Below is a small trained network, with its code and all its weights. Each question gives an input and a class and asks what happens when units are switched off, that is, made to give their printed mean instead of their output.

import numpy as np


def w(rows, s, z=0):
    codes = np.array(rows[::2]) - 128.0
    scale = np.full(codes.shape[1], s)
    scale[-1] = z or s
    return codes * scale


def f(y):
    return y / 2 * (1 + np.tanh(0.7978845608 * (y + 0.044715 * y**3)))


def log_softmax(a):
    a = a - a.max(-1, keepdims=True)
    return a - np.log(np.exp(a).sum(-1, keepdims=True))


def net(x, mask):
    res = np.array(x, float).reshape(1, 7) / 4 @ E
    y = f(res @ A[0][:, :-1].T + A[0][:, -1])
    res = res + np.where(mask, y, B[0][:, -1]) @ B[0][:, :-1]
    return log_softmax(res[-1] @ U[:, :-1].T + U[:, -1])


A, B = {}, {}
E = w([
[154,188,101,90,139,140,95,176,186,112],'x0',
[143,211,114,67,104,112,105,207,187,81],'x1',
[2,114,133,133,107,45,197,60,131,156],'x2',
[97,145,104,182,109,110,162,176,105,28],'x3',
[196,122,129,167,122,166,114,164,88,96],'x4',
[141,185,176,55,18,90,163,171,168,175],'x5',
[108,135,126,180,94,106,163,158,91,47],'x6',
],0.0096)
A[0] = w([
[156,125,150,60,185,122,92,54,180,203,88],'neuron 1',
[141,126,112,109,131,127,144,122,118,121,102],'neuron 2',
[106,116,140,95,144,138,106,123,154,181,24],'neuron 3',
[89,124,122,124,129,146,124,131,122,124,16],'neuron 4',
[181,74,101,166,160,182,126,107,62,136,26],'neuron 5',
[133,122,139,129,133,125,126,112,136,117,87],'neuron 6',
[117,165,132,125,103,143,122,191,131,113,142],'neuron 7',
[42,67,111,184,178,109,170,42,80,102,138],'neuron 8',
[148,52,131,194,175,166,118,107,64,131,159],'neuron 9',
[122,145,157,108,69,86,167,150,144,149,104],'neuron 10',
[110,106,119,114,136,102,124,122,111,118,38],'neuron 11',
[94,155,143,114,24,81,201,169,103,142,80],'neuron 12',
[134,124,110,117,128,108,132,109,123,116,57],'neuron 13',
[191,167,89,126,166,126,88,230,189,75,48],'neuron 14',
[50,140,133,161,147,95,166,89,102,124,128],'neuron 15',
[117,98,139,88,129,152,80,90,156,183,18],'neuron 16',
[139,117,126,122,123,141,126,135,139,106,20],'neuron 17',
[2,70,119,166,149,97,165,111,85,115,63],'neuron 18',
[214,86,135,192,170,204,115,137,50,111,108],'neuron 19',
[177,181,85,134,140,189,70,197,148,58,2],'neuron 20',
[148,116,130,138,129,121,133,122,156,112,53],'neuron 21',
[110,122,142,121,122,116,108,116,131,104,51],'neuron 22',
[139,192,145,108,94,110,150,196,126,102,193],'neuron 23',
],0.009,0.0024)
B[0] = w([
[161,133,62,67,206,215,114,72,165,208,204],'neuron 1',
[166,134,117,139,136,105,140,132,150,128,126],'neuron 2',
[115,136,109,85,142,142,130,118,141,186,153],'neuron 3',
[126,139,131,132,142,112,119,122,133,118,126],'neuron 4',
[173,70,220,148,105,144,80,98,99,147,195],'neuron 5',
[131,124,135,141,144,137,136,119,135,124,126],'neuron 6',
[102,146,126,71,103,120,150,169,127,89,169],'neuron 7',
[63,177,68,248,161,79,187,24,99,142,254],'neuron 8',
[155,80,179,188,115,111,108,95,81,165,222],'neuron 9',
[127,75,152,86,61,142,104,121,211,119,176],'neuron 10',
[103,138,106,137,129,138,124,134,119,129,132],'neuron 11',
[121,63,214,114,17,89,137,109,220,116,198],'neuron 12',
[123,143,141,134,125,145,133,126,124,130,125],'neuron 13',
[102,197,81,112,180,124,154,222,94,50,218],'neuron 14',
[79,188,120,160,114,131,150,79,161,126,193],'neuron 15',
[129,155,98,121,152,159,90,99,147,189,167],'neuron 16',
[142,157,149,131,121,131,129,141,106,126,126],'neuron 17',
[56,230,73,180,150,61,190,67,122,97,223],'neuron 18',
[217,42,176,164,134,121,58,140,37,102,219],'neuron 19',
[112,147,97,124,209,143,140,253,71,67,213],'neuron 20',
[124,130,131,122,115,140,142,134,100,128,124],'neuron 21',
[125,136,124,123,121,138,149,125,122,127,126],'neuron 22',
[137,137,146,64,80,120,152,181,137,93,197],'neuron 23',
],0.0067,0.014)
U = w([
[163,149,78,25,222,215,103,65,205,240,249],'0',
[122,126,197,56,3,90,173,117,248,123,112],'1',
[233,10,171,217,170,141,71,86,51,134,2],'2',
[147,202,103,87,176,137,148,232,125,38,158],'3',
[21,187,100,230,151,64,220,22,150,130,105],'4',
],0.0061,0.00092)

Each question gives the input, the list of numbers given to net, and the class t.
The units are the neurons (one row each of A and B). Each row of codes is followed by its name. A weight is (code - 128) times the scale printed after its matrix; where a second scale follows, it is the last column's (A, B and U).
mask holds one flag per neuron, in row order. A switched-off neuron (its flag False) gives its mean, the last column of its row in B, instead of its output. The means were averaged over made-up inputs and are rounded, as every weight is.
A unit's drop is (log p(t) with every unit on - log p(t) with that unit switched off) / (log p(t) with every unit on - log p(t) with every unit switched off).
The circuit of an input: a set's keep is (log p(t) with only the set's units on - log p(t) with every unit switched off) / (log p(t) with every unit on - log p(t) with every unit switched off). Starting from the 12 units with the biggest drops (on a tie, the unit counted first), units are removed one at a time, each time the one whose removal leaves the highest keep (on an exact tie, the one counted first), for as long as the keep stays at least 0.8.
circuit, biggest first: the units of the circuit, biggest drop first
most important unit: the unit with the biggest drop
top k neurons: the k neurons with the biggest drops, biggest first
drop when u is switched off: that unit's drop, to one decimal
input [-5,-3,-3,2,-3,0,0], class 2: circuit, biggest first => [neuron 14; neuron 9]
input [4,7,7,0,4,-7,-6], class 0: circuit, biggest first => [neuron 8; neuron 18]
input [6,3,-8,1,-5,-5,-8], class 3: most important unit => neuron 14
input [-8,-1,0,-1,-5,8,-5], class 1: top 2 neurons => [neuron 12; neuron 10]
input [2,-8,5,-8,-2,1,-2], class 0: top 2 neurons => [neuron 1; neuron 16]
input [4,-8,1,-1,2,5,1], class 1: top 2 neurons => [neuron 8; neuron 19]
input [7,-6,-4,8,-4,-2,3], class 3: top 2 neurons => [neuron 20; neuron 14]
input [-1,4,-4,8,-6,7,-2], class 1: top 2 neurons => [neuron 12; neuron 10]
input [8,3,0,-4,1,-6,-2], class 3: top 2 neurons => [neuron 14; neuron 20]
input [-1,-3,2,0,-4,8,6], class 1: drop when neuron 14 is switched off => 0.0
input [2,5,5,-1,5,-2,-4], class 0: drop when neuron 16 is switched off => -0.1
input [-2,5,1,0,6,3,-8], class 0: drop when neuron 1 is switched off => 0.3
input [-5,-1,-1,-2,-3,8,-6], class 0: drop when neuron 1 is switched off => 0.8
input [-4,-6,-3,0,-6,7,8], class 1: circuit, biggest first => [neuron 12]
